Below are the code and all the weights of a small trained network. Each question names an input and a class and asks about switching units off, where a switched-off unit gives its printed mean instead of its output.

import numpy as np


def w(rows, s, z=0):
    codes = np.array(rows[::2]) - 128.0
    scale = np.full(codes.shape[1], s)
    scale[-1] = z or s
    return codes * scale


def f(y):
    return np.maximum(y, 0)


def log_softmax(a):
    a = a - a.max(-1, keepdims=True)
    return a - np.log(np.exp(a).sum(-1, keepdims=True))


def net(x, mask):
    res = np.array(x, float).reshape(1, 5) / 4 @ E
    y = f(res @ A[0][:, :-1].T + A[0][:, -1])
    res = res + np.where(mask, y, B[0][:, -1]) @ B[0][:, :-1]
    return log_softmax(res[-1] @ U[:, :-1].T + U[:, -1])


A, B = {}, {}
E = w([
[130,134,124,127,132,127],'x0',
[164,52,189,79,255,181],'x1',
[186,210,219,49,52,208],'x2',
[21,80,70,44,89,201],'x3',
[224,38,122,70,53,57],'x4',
],0.0058)
A[0] = w([
[101,63,64,169,176,66,4],'n1',
[165,181,187,59,71,193,91],'n2',
[94,211,69,198,33,88,133],'n3',
[178,51,105,84,65,90,52],'n4',
[171,191,203,70,75,185,73],'n5',
[149,82,184,108,240,169,131],'n6',
[166,64,112,84,74,88,85],'n7',
[171,189,204,63,71,187,80],'n8',
[89,196,70,190,31,82,122],'n9',
[249,176,220,229,183,17,197],'n10',
[73,182,109,160,162,182,73],'n11',
[181,69,130,84,77,82,100],'n12',
[53,80,69,55,73,184,135],'n13',
[52,60,81,50,113,197,158],'n14',
[57,192,115,161,164,195,45],'n15',
[158,61,114,79,69,79,116],'n16',
[97,72,72,172,172,73,20],'n17',
[77,76,82,64,92,170,147],'n18',
[135,53,172,107,254,172,104],'n19',
[67,178,116,161,156,178,89],'n20',
[172,56,113,82,74,87,62],'n21',
[174,72,127,90,77,85,112],'n22',
[173,182,199,64,84,186,84],'n23',
],0.0058,0.0027)
B[0] = w([
[34,42,70,197,135,78,175],'n1',
[32,53,67,203,158,71,197],'n2',
[139,73,203,4,53,80,216],'n3',
[113,222,232,176,242,119,174],'n4',
[18,33,59,200,142,53,195],'n5',
[159,80,177,23,36,91,197],'n6',
[128,197,193,159,206,123,173],'n7',
[32,49,69,194,146,69,199],'n8',
[138,81,210,7,53,73,211],'n9',
[253,137,34,157,28,244,254],'n10',
[130,200,210,145,210,109,169],'n11',
[133,191,179,170,201,137,178],'n12',
[217,161,93,165,87,198,202],'n13',
[213,150,88,154,76,197,208],'n14',
[127,220,231,162,233,113,175],'n15',
[132,199,187,152,201,129,181],'n16',
[43,46,77,183,136,82,173],'n17',
[208,157,95,157,93,190,189],'n18',
[141,72,180,17,31,80,201],'n19',
[131,185,194,138,192,119,172],'n20',
[118,205,205,171,219,120,172],'n21',
[135,199,184,166,207,135,176],'n22',
[31,47,66,191,142,63,194],'n23',
],0.005,0.0064)
U = w([
[52,53,49,206,155,60,82],'0',
[121,220,228,149,224,123,87],'1',
[134,133,105,110,124,130,254],'2',
[131,88,187,2,65,87,86],'3',
[190,150,50,169,82,214,90],'4',
],0.0096,0.0071)

Each question gives the input, the list of numbers given to net, and the class t.
The units are the neurons (one row each of A and B). Each row of codes is followed by its name. A weight is (code - 128) times the scale printed after its matrix; where a second scale follows, it is the last column's (A, B and U).
mask holds one flag per neuron, in row order. A switched-off neuron (its flag False) gives its mean, the last column of its row in B, instead of its output. The means were averaged over made-up inputs and are rounded, as every weight is.
A unit's drop is (log p(t) with every unit on - log p(t) with that unit switched off) / (log p(t) with every unit on - log p(t) with every unit switched off).
The circuit of an input: a set's keep is (log p(t) with only the set's units on - log p(t) with every unit switched off) / (log p(t) with every unit on - log p(t) with every unit switched off). Starting from the 12 units with the biggest drops (on a tie, the unit counted first), units are removed one at a time, each time the one whose removal leaves the highest keep (on an exact tie, the one counted first), for as long as the keep stays at least 0.8.
circuit, biggest first: the units of the circuit, biggest drop first
k most important neurons: the k neurons with the biggest drops, biggest first
drop of u: that unit's drop, to one decimal
input [6,6,6,8,4], class 4: circuit, biggest first => [n14 n13]
input [3,7,-4,4,-2], class 3: circuit, biggest first => [n19 n6]
input [-1,6,4,-3,-5], class 3: circuit, biggest first => [n6 n19]
input [6,-3,6,8,3], class 4: 3 most important neurons => [n13 n14 n18]
input [4,8,1,-7,3], class 3: circuit, biggest first => [n6]
input [6,5,5,8,5], class 4: 2 most important neurons => [n14 n13]
input [4,6,-4,4,1], class 3: 3 most important neurons => [n19 n6 n10]
input [-4,6,1,5,-3], class 3: 2 most important neurons => [n19 n6]
input [-3,6,-5,4,-7], class 1: 2 most important neurons => [n15 n11]
input [-2,8,2,-6,-1], class 3: drop of n19 => 0.3
input [1,-1,6,-2,-2], class 0: drop of n9 => 0.0
input [2,5,-5,-7,0], class 4: drop of n9 => 0.1
